Here is a tiny trained network, its code and every weight. The questions are about switching its units off for an input and a class, where a switched-off unit gives its printed mean instead of its output.

import numpy as np


def w(rows, s, z=0):
    codes = np.array(rows[::2]) - 128.0
    scale = np.full(codes.shape[1], s)
    scale[-1] = z or s
    return codes * scale


def f(y):
    return np.maximum(y, 0)


def log_softmax(a):
    a = a - a.max(-1, keepdims=True)
    return a - np.log(np.exp(a).sum(-1, keepdims=True))


def net(x, mask):
    res = np.array(x, float).reshape(1, 4) / 4 @ E
    y = f(res @ A[0][:, :-1].T + A[0][:, -1])
    res = res + np.where(mask, y, B[0][:, -1]) @ B[0][:, :-1]
    return log_softmax(res[-1] @ U[:, :-1].T + U[:, -1])


A, B = {}, {}
E = w([
[125,126,129],'x0',
[243,169,106],'x1',
[237,60,249],'x2',
[125,254,225],'x3',
],0.0099)
A[0] = w([
[103,198,40,254],'N0',
[139,20,84,238],'N1',
[174,147,227,205],'N2',
[102,251,115,213],'N3',
[88,132,62,164],'N4',
[147,53,52,239],'N5',
],0.014,0.0073)
B[0] = w([
[102,255,162,253],'N0',
[254,119,67,246],'N1',
[149,83,209,225],'N2',
[59,165,142,237],'N3',
[154,208,73,204],'N4',
[170,133,55,243],'N5',
],0.016)
U = w([
[163,203,10,86],'0',
[231,50,79,143],'1',
[47,181,137,65],'2',
[111,71,202,252],'3',
],0.011,0.0026)

Each question gives the input, the list of numbers given to net, and the class t.
The units are the neurons (one row each of A and B). Each row of codes is followed by its name. A weight is (code - 128) times the scale printed after its matrix; where a second scale follows, it is the last column's (A, B and U).
mask holds one flag per neuron, in row order. A switched-off neuron (its flag False) gives its mean, the last column of its row in B, instead of its output. The means were averaged over made-up inputs and are rounded, as every weight is.
A unit's drop is (log p(t) with every unit on - log p(t) with that unit switched off) / (log p(t) with every unit on - log p(t) with every unit switched off).
The circuit of an input: a set's keep is (log p(t) with only the set's units on - log p(t) with every unit switched off) / (log p(t) with every unit on - log p(t) with every unit switched off). Starting from all 6 units, units are removed one at a time, each time the one whose removal leaves the highest keep (on an exact tie, the one counted first), for as long as the keep stays at least 0.8.
circuit, biggest first: the units of the circuit, biggest drop first
most important unit: the unit with the biggest drop
k most important neurons: the k neurons with the biggest drops, biggest first
drop of u: that unit's drop, to one decimal
input [-6,1,3,3], class 3: most important unit	N1
input [5,2,4,1], class 3: circuit, biggest first	(N5, N2)
input [-5,-2,1,0], class 1: 3 most important neurons	(N0, N3, N4)
input [-4,7,5,1], class 3: circuit, biggest first	(N1, N2)
input [1,3,5,1], class 3: 3 most important neurons	(N1, N5, N2)
input [6,3,5,1], class 3: 3 most important neurons	(N1, N5, N2)
input [-3,-6,1,-1], class 1: 2 most important neurons	(N0, N3)
input [1,7,0,6], class 2: 2 most important neurons	(N3, N1)
input [-1,8,-6,2], class 2: 2 most important neurons	(N1, N3)
input [7,0,-5,1], class 2: 3 most important neurons	(N1, N5, N3)
input [1,-1,2,-3], class 1: drop of N0	0.4
input [1,6,-7,8], class 2: drop of N5	0.0
input [3,-7,4,3], class 3: drop of N1	0.1
input [5,3,2,-4], class 1: circuit, biggest first	(N0)
